Here is a tiny trained network, its code and every weight. The questions are about switching its units off for an input and a target symbol, where a switched-off unit gives its printed mean instead of its output.

import numpy as np


def w(rows, s, z=0):
    codes = np.array(rows[::2]) - 128.0
    scale = np.full(codes.shape[1], s)
    scale[-1] = z or s
    return codes * scale


def f(y):
    return np.maximum(y, 0)


def softmax(a):
    e = np.exp(a - a.max(-1, keepdims=True))
    return e / e.sum(-1, keepdims=True)


def log_softmax(a):
    a = a - a.max(-1, keepdims=True)
    return a - np.log(np.exp(a).sum(-1, keepdims=True))


def net(x, mask):
    ids = ['αβεηθτψω'.index(c) for c in x.split()]
    T = len(ids)
    res = E[ids] + P[:T]
    u = 0
    for l in range(2):
        r = res
        for j in range(2):
            rows = slice(2 * j, 2 * j + 2)
            q, k, v = (r @ M[l][rows].T for M in (Q, K, V))
            z = softmax(np.where(np.tri(T) > 0, q @ k.T / 2**0.5, -1e9)) @ v
            o = O[l][rows]
            res = res + np.where(mask[u + j], z, o[:, -1]) @ o[:, :-1]
        u += 2
        y = f(res @ A[l][:, :-1].T + A[l][:, -1])
        res = res + np.where(mask[u : u + 8], y, B[l][:, -1]) @ B[l][:, :-1]
        u += 8
    return log_softmax(res[-1] @ U[:, :-1].T + U[:, -1])


Q, K, V, O, A, B = {}, {}, {}, {}, {}, {}
E = w([
[146,108,178],'α',
[38,156,106],'β',
[116,65,55],'ε',
[224,146,84],'η',
[64,159,153],'θ',
[89,58,192],'τ',
[165,102,155],'ψ',
[179,9,37],'ω',
],0.012)
P = w([
[205,47,199],'0',
[149,149,2],'1',
[128,119,11],'2',
[138,100,14],'3',
[146,77,23],'4',
[134,57,25],'5',
[142,36,11],'6',
],0.0053)
Q[0] = w([
[115,99,192],'L0H1',
[154,25,70],'L0H1',
[105,167,25],'L0H2',
[2,58,151],'L0H2',
],0.013)
K[0] = w([
[121,146,94],'L0H1',
[100,88,193],'L0H1',
[193,21,137],'L0H2',
[251,228,177],'L0H2',
],0.016)
V[0] = w([
[52,172,182],'L0H1',
[106,7,193],'L0H1',
[93,92,106],'L0H2',
[133,75,121],'L0H2',
],0.012)
O[0] = w([
[178,135,235,32],'L0H1',
[117,194,149,253],'L0H1',
[136,184,105,156],'L0H2',
[98,179,6,227],'L0H2',
],0.012,0.0035)
A[0] = w([
[131,202,152,69],'L0N1',
[254,87,91,115],'L0N2',
[176,186,107,38],'L0N3',
[151,211,112,218],'L0N4',
[183,138,190,4],'L0N5',
[193,141,138,157],'L0N6',
[142,166,85,111],'L0N7',
[146,96,199,131],'L0N8',
],0.012,0.0042)
B[0] = w([
[153,158,59,150],'L0N1',
[150,209,95,224],'L0N2',
[99,123,169,185],'L0N3',
[146,75,173,254],'L0N4',
[1,94,134,133],'L0N5',
[129,99,172,160],'L0N6',
[149,89,169,241],'L0N7',
[129,98,189,138],'L0N8',
],0.0098,0.0076)
Q[1] = w([
[97,10,124],'L1H1',
[101,112,130],'L1H1',
[151,102,110],'L1H2',
[209,180,133],'L1H2',
],0.014)
K[1] = w([
[212,238,3],'L1H1',
[39,76,13],'L1H1',
[165,217,156],'L1H2',
[196,137,12],'L1H2',
],0.0048)
V[1] = w([
[133,9,199],'L1H1',
[83,105,106],'L1H1',
[102,65,183],'L1H2',
[243,129,121],'L1H2',
],0.014)
O[1] = w([
[135,125,6,10],'L1H1',
[88,227,97,140],'L1H1',
[123,27,49,3],'L1H2',
[253,178,172,240],'L1H2',
],0.0059,0.0046)
A[1] = w([
[58,148,114,4],'L1N1',
[91,118,140,20],'L1N2',
[71,24,153,142],'L1N3',
[128,32,124,2],'L1N4',
[224,107,172,133],'L1N5',
[63,1,182,123],'L1N6',
[40,128,48,88],'L1N7',
[157,187,89,12],'L1N8',
],0.0085,0.0024)
B[1] = w([
[31,129,70,157],'L1N1',
[81,108,51,140],'L1N2',
[152,255,147,198],'L1N3',
[79,193,53,151],'L1N4',
[94,79,96,254],'L1N5',
[223,230,103,204],'L1N6',
[155,70,184,201],'L1N7',
[84,129,120,196],'L1N8',
],0.0065,0.0071)
U = w([
[134,51,220,253],'α',
[70,145,89,143],'β',
[128,91,116,161],'ε',
[212,150,145,157],'η',
[85,166,90,138],'θ',
[109,242,193,66],'τ',
[150,85,142,171],'ψ',
[164,152,1,5],'ω',
],0.0093,0.0045)

Each question gives the input, a string of symbols that net reads in full, and the target symbol t.
The units are the heads (2 rows each of Q, K, V and O) and the neurons (one row each of A and B). Each row of codes is followed by its name. A weight is (code - 128) times the scale printed after its matrix; where a second scale follows, it is the last column's (O, A, B and U).
mask holds one flag per unit, layer by layer, with each layer's heads first. A switched-off unit (its flag False) gives its mean, the last column of its rows in O or B, instead of its output. The means were averaged over made-up inputs and are rounded, as every weight is.
A unit's drop is (log p(t) with every unit on - log p(t) with that unit switched off) / (log p(t) with every unit on - log p(t) with every unit switched off).
The circuit of an input: a set's keep is (log p(t) with only the set's units on - log p(t) with every unit switched off) / (log p(t) with every unit on - log p(t) with every unit switched off). Starting from the 12 units with the biggest drops (on a tie, the unit counted first), units are removed one at a time, each time the one whose removal leaves the highest keep (on an exact tie, the one counted first), for as long as the keep stays at least 0.8.
circuit, biggest first: the units of the circuit, biggest drop first
most important unit: the unit with the biggest drop
top k neurons: the k neurons with the biggest drops, biggest first
which heads matter: for each layer, one digit per head in row order, 1 if its drop is at least 0.15 and else 0, layers parted by /
drop when u is switched off: that unit's drop, to one decimal
input τ β α, target α: most important unit	L0H1
input η η η η, target τ: circuit, biggest first	L0N2, L1H2
input η ω η ε θ β η, target τ: which heads matter	10 / 11
input ω ω τ, target β: circuit, biggest first	L0H1, L1H2
input η ω β η β α, target τ: circuit, biggest first	L0H1, L1H1, L1H2, L0N4
input η η θ η ω β β, target τ: which heads matter	11 / 10
input ω η β ε, target β: which heads matter	10 / 11
input ω θ ω, target β: circuit, biggest first	L0H1, L1H2, L1H1
input θ η β, target ω: which heads matter	11 / 01
input η η β β ψ, target τ: circuit, biggest first	L0H1, L1H2, L0N2, L1H1
input θ β η θ η ω, target ω: circuit, biggest first	L0H2, L0N2
input θ θ β β ω β ω, target ω: which heads matter	11 / 10
input θ θ θ η τ θ, target ω: which heads matter	11 / 11
input τ η η, target α: top 3 neurons	L0N4, L0N3, L0N7
input ω ε ε, target β: top neuron	L1N1
input θ α β, target ω: top 2 neurons	L0N2, L0N8
input η α θ ε θ τ, target τ: top 2 neurons	L0N2, L1N3
input τ η η β β η η, target α: which heads matter	10 / 00
input η β θ ω ε τ ψ, target τ: drop when L1H2 is switched off	0.5
input η η η β τ, target τ: drop when L1N6 is switched off	0.2
